[-3.08  0.05 -0.02 -1.43  2.21 -0.36  2.52 -0.33  2.53  2.86 -2.36  0.69
  1.67  1.53  3.62  0.46  0.18 -1.08 -2.52 -3.13  1.47  0.07  1.41  3.19
  2.06  2.19 -0.32  0.17  2.80  0.80  0.81  2.36 -1.27  1.49 -1.61  1.84
 -3.18 -3.16  2.45 -0.59  0.52 -2.72 -2.78 -1.60  0.91 -0.03  1.25  0.45
  0.08  5.33  0.04 -0.30  0.65  0.64 -2.31 -7.28 -4.91  2.75  2.70] = G
[ 0.66  0.05 -0.64  2.50 -0.28  2.50 -0.64  1.45 -0.08 -0.27 -0.63 -0.41
  2.62 -1.32 -0.07  1.46  0.63 -1.53 -0.37  1.91 -0.29 -0.46 -0.56 -0.49
  1.36  0.99  0.69  0.40 -0.38  0.20  0.63 -1.09 -0.58  2.05 -0.66 -0.45
 -1.18 -0.77 -0.94  1.64  1.66 -0.34 -0.66  2.10 -0.15  1.98  0.26  1.06
  1.86  1.82  2.56  2.21  2.50  0.63 -0.32  0.98  0.16 -3.32  2.50] = D
[ 0.49  0.13 -0.22  1.18  0.55  0.21 -0.80  0.46 -0.47 -0.01 -0.57 -0.32
  2.00 -1.02  0.09  0.74 -1.44 -1.27  0.10  1.24 -0.30 -0.31 -0.72 -0.36
  0.93  0.39  0.43  0.36 -0.12  0.30  0.62 -0.69 -0.72  1.24 -0.64  0.08
 -0.76 -0.32 -0.76  0.85  1.66 -0.27 -0.62  1.30 -0.48  0.89  0.24  0.97
  0.90  1.36  2.20  1.37  1.93  0.07 -0.32  2.52  0.58 -2.95 -0.38] = Z
[ 0.41  2.74  2.01 -5.56  4.00 -0.28 -3.41  0.71  0.62 -0.31  1.10  4.75
  0.83  4.08  4.97  1.45  0.14  1.52  1.02  0.50 -0.85  0.69 -2.30 -2.13
 -0.58  3.08 -1.48 -4.46 -7.15  2.23 -4.28  1.05  2.31 -0.22  2.08 -1.02
 -0.74 -2.69 -3.05 -3.04 -5.02  0.71 -3.03  1.69 -2.89  2.93  2.53 -0.94
 -0.76 -2.24  0.46  4.31  4.58 -1.86 -2.78 -2.32 -0.72  0.81 -0.56] = U
[-1.81 -0.80  0.89  1.34  3.64  0.19  3.41  0.41 -0.99 -2.39  2.08  3.79
 -3.36  0.05 -0.72  1.01 -1.26  1.80 -3.72 -2.75  1.85 -3.28  2.12 -0.60
  3.28 -0.46 -0.99 -1.47  0.54 -1.86 -1.25  1.69  2.99  2.62 -2.59 -3.35
 -2.12  1.75 -2.24  1.76  2.21 -1.11  0.97  2.29 -2.10 -2.64  0.65  0.24
  1.21 -2.96  0.48 -0.60  0.89  0.29  0.13 -8.37  0.25 -0.29 -1.31] = R
[-1.33  0.85  0.67  0.85  2.72  0.18  2.78  0.18 -1.05 -1.82  1.44  0.85
 -2.57  0.18 -0.34  0.85 -0.98  1.36 -2.46 -1.53  1.29 -2.61  1.39 -0.40
  2.87 -0.54 -0.65 -1.10  0.48 -1.35 -0.84  1.05  2.18  1.63 -1.81 -2.43
 -1.34  1.18 -1.61  0.99  1.64 -0.67  0.54  1.68 -1.46 -1.99  0.28  0.52
  1.02 -2.10  0.34 -0.45  0.46  0.24  0.22 -3.13  0.04 -0.25 -1.08] = Y
[ 0.66 -0.03 -0.68  0.72 -1.01  0.79  0.08  1.53  0.28 -0.38 -0.16 -0.25
  1.91 -0.72 -0.16  1.43 -0.28 -0.93 -0.66  1.40 -0.26 -0.39  0.03 -0.27
  1.10  0.87  0.47  0.26 -0.39  0.12  0.28 -0.91 -0.12  1.54 -0.25 -0.71
 -0.94 -0.79 -0.47  1.50  0.79 -0.23 -0.18  1.79  0.26  1.64  0.09  0.54
  1.66  1.40  1.42  1.64  1.59  0.66 -0.23  5.21 -0.34 -2.15 -0.22] = L
[ 0.66 -0.61 -0.68  0.72 -1.01  0.79  0.08  1.53  0.28 -0.38 -0.16 -0.25
  1.91 -0.72 -0.16  1.43 -0.28 -0.93 -0.66  1.40 -0.26 -0.39  0.03 -0.27
  1.10  0.87  0.47  0.26 -0.39  0.12  0.28 -0.91 -0.12  1.54 -0.25 -0.71
 -0.94 -0.79 -0.47  1.50  0.79 -0.23 -0.18  1.79  0.26  1.64  0.09  0.54
  1.66 -2.38  1.42  1.64  1.59  0.66 -0.23  5.21 -0.34 -2.15 -0.22] = F
[-0.90  2.03  1.00 -2.69  2.13  0.40  3.36 -2.76 -4.00 -2.03 -2.79  0.50
 -0.52  3.56  3.29  3.59 -1.34  1.06 -0.22  2.19  0.03 -1.26 -0.37  0.54
  0.92 -2.72 -0.11  1.10 -0.33  0.48  1.53 -2.63  0.94 -2.40 -0.13 -0.88
  2.42 -0.86 -2.73 -3.96 -1.09  3.70 -4.42  0.31  1.06  0.38 -2.47  3.72
  3.52  1.60 -1.18  0.87 -1.60 -0.13  1.81 -3.71 -2.08 -0.47 -2.81] = K
[ 0.87  1.26 -1.16  2.98  2.73 -0.46 -1.27 -1.10  0.22  0.23 -1.17 -0.47
 -1.17 -0.11  0.76  1.38 -2.91 -3.11  0.16  2.13 -1.19  0.35 -0.55 -0.28
  1.17 -1.77 -0.17  0.41 -1.15 -0.55  1.25  1.19 -1.23  1.88 -0.87  0.27
 -1.21  0.78 -0.43 -0.03  3.04 -1.89 -2.38  0.55 -0.62  0.47 -1.77 -0.25
  0.84  1.08  2.28  1.62  1.86 -1.37  0.09 -2.08  2.86 -3.53 -0.98] = N
[-0.06  0.06  0.00  0.00  0.07 -0.02  0.00 -0.03  0.01  0.03  0.06  0.08
 -0.03  0.06  0.00 -0.01 -0.01 -0.02  0.05 -0.04 -0.01 -0.02 -0.01  0.02
 -0.04 -0.03  0.02 -0.02 -0.04  0.01  0.07  0.02 -0.01  0.02  0.03  0.02
 -0.01  0.02 -0.01 -0.05  0.00  0.02 -0.07 -0.03  0.01 -0.04  0.00  0.03
  0.05 -0.10  0.01  0.03  0.02 -0.04 -0.03 -2.17  0.00  0.06 -0.04] = P
[ 0.66 -0.03 -0.68  0.72 -1.01  0.79  0.08  1.53  0.28 -0.38 -0.16 -0.25
  1.91 -0.72 -0.16  1.43 -0.28  1.64 -0.66  1.40 -0.26 -0.39  0.03 -0.27
  1.10  0.87  0.47  0.26 -0.39  0.12  0.28 -0.91 -0.12  1.54 -0.25 -0.71
 -0.94 -0.79 -0.47  1.50  0.79  1.64 -0.18  1.79  0.26  1.64  0.09  0.54
  1.66  1.40  1.42  1.64  1.59  0.66 -0.23 -1.20  0.57  1.93 -0.53] = H
dup U:  | [0.71]
find: [ 0.66 -0.03 -0.68  0.72 -1.01  0.79  0.08  1.53  0.28 -0.38 -0.16 -0.25
  1.91 -0.72 -0.16  1.43 -0.28 -0.93 -0.66  1.40 -0.26 -0.39  0.03 -0.27
  1.10  0.87  0.47  0.26 -0.39  0.12  0.28 -0.91 -0.12  1.54 -0.25 -0.71
 -0.94 -0.79 -0.47  1.50  0.79 -0.23 -0.18  1.79  0.26  1.64  0.09  0.54
  1.66  1.40  1.42  1.64  1.59  0.66 -0.23  5.21 -0.34 -2.15 -0.22] | L
find: [-1.81 -0.80  0.89  1.34  3.64  0.19  3.41  0.41 -0.99 -2.39  2.08  3.79
 -3.36  0.05 -0.72  1.01 -1.26  1.80 -3.72 -2.75  1.85 -3.28  2.12 -0.60
  3.28 -0.46 -0.99 -1.47  0.54 -1.86 -1.25  1.69  2.99  2.62 -2.59 -3.35
 -2.12  1.75 -2.24  1.76  2.21 -1.11  0.97  2.29 -2.10 -2.64  0.65  0.24
  1.21 -2.96  0.48 -0.60  0.89  0.29  0.13 -8.37  0.25 -0.29 -1.31] | R
find: [ 0.66 -0.61 -0.68  0.72 -1.01  0.79  0.08  1.53  0.28 -0.38 -0.16 -0.25
  1.91 -0.72 -0.16  1.43 -0.28 -0.93 -0.66  1.40 -0.26 -0.39  0.03 -0.27
  1.10  0.87  0.47  0.26 -0.39  0.12  0.28 -0.91 -0.12  1.54 -0.25 -0.71
 -0.94 -0.79 -0.47  1.50  0.79 -0.23 -0.18  1.79  0.26  1.64  0.09  0.54
  1.66 -2.38  1.42  1.64  1.59  0.66 -0.23  5.21 -0.34 -2.15 -0.22] | F
find: [-3.08  0.05 -0.02 -1.43  2.21 -0.36  2.52 -0.33  2.53  2.86 -2.36  0.69
  1.67  1.53  3.62  0.46  0.18 -1.08 -2.52 -3.13  1.47  0.07  1.41  3.19
  2.06  2.19 -0.32  0.17  2.80  0.80  0.81  2.36 -1.27  1.49 -1.61  1.84
 -3.18 -3.16  2.45 -0.59  0.52 -2.72 -2.78 -1.60  0.91 -0.03  1.25  0.45
  0.08  5.33  0.04 -0.30  0.65  0.64 -2.31 -7.28 -4.91  2.75  2.70] | G
find: [-0.06  0.06  0.00  0.00  0.07 -0.02  0.00 -0.03  0.01  0.03  0.06  0.08
 -0.03  0.06  0.00 -0.01 -0.01 -0.02  0.05 -0.04 -0.01 -0.02 -0.01  0.02
 -0.04 -0.03  0.02 -0.02 -0.04  0.01  0.07  0.02 -0.01  0.02  0.03  0.02
 -0.01  0.02 -0.01 -0.05  0.00  0.02 -0.07 -0.03  0.01 -0.04  0.00  0.03
  0.05 -0.10  0.01  0.03  0.02 -0.04 -0.03 -2.17  0.00  0.06 -0.04] | P
find: [-1.33  0.85  0.67  0.85  2.72  0.18  2.78  0.18 -1.05 -1.82  1.44  0.85
 -2.57  0.18 -0.34  0.85 -0.98  1.36 -2.46 -1.53  1.29 -2.61  1.39 -0.40
  2.87 -0.54 -0.65 -1.10  0.48 -1.35 -0.84  1.05  2.18  1.63 -1.81 -2.43
 -1.34  1.18 -1.61  0.99  1.64 -0.67  0.54  1.68 -1.46 -1.99  0.28  0.52
  1.02 -2.10  0.34 -0.45  0.46  0.24  0.22 -3.13  0.04 -0.25 -1.08] | Y

[ 0.10 -0.04  0.10  0.19  2.17  0.06  1.35  0.10]  V
[-0.02  0.06  0.52  0.52  4.09  0.52  0.52  0.52]  A
[-0.07 -0.04  0.10 -0.03  1.08  0.04  2.30  6.25]  E
[ 4.69  0.05  0.05 -0.02 -0.05  0.33  3.60  0.40]  B
dup V:  | [0.10]
dup A:  | [0.52]
find: [-0.02 -0.05  0.33] | B
find: [ 0.10 -0.04  0.10  0.19  2.17  0.06  1.35  0.10] | V
dup B:  | [0.05]
find: [-0.07 -0.04  0.10 -0.03  1.08  0.04  2.30  6.25] | E

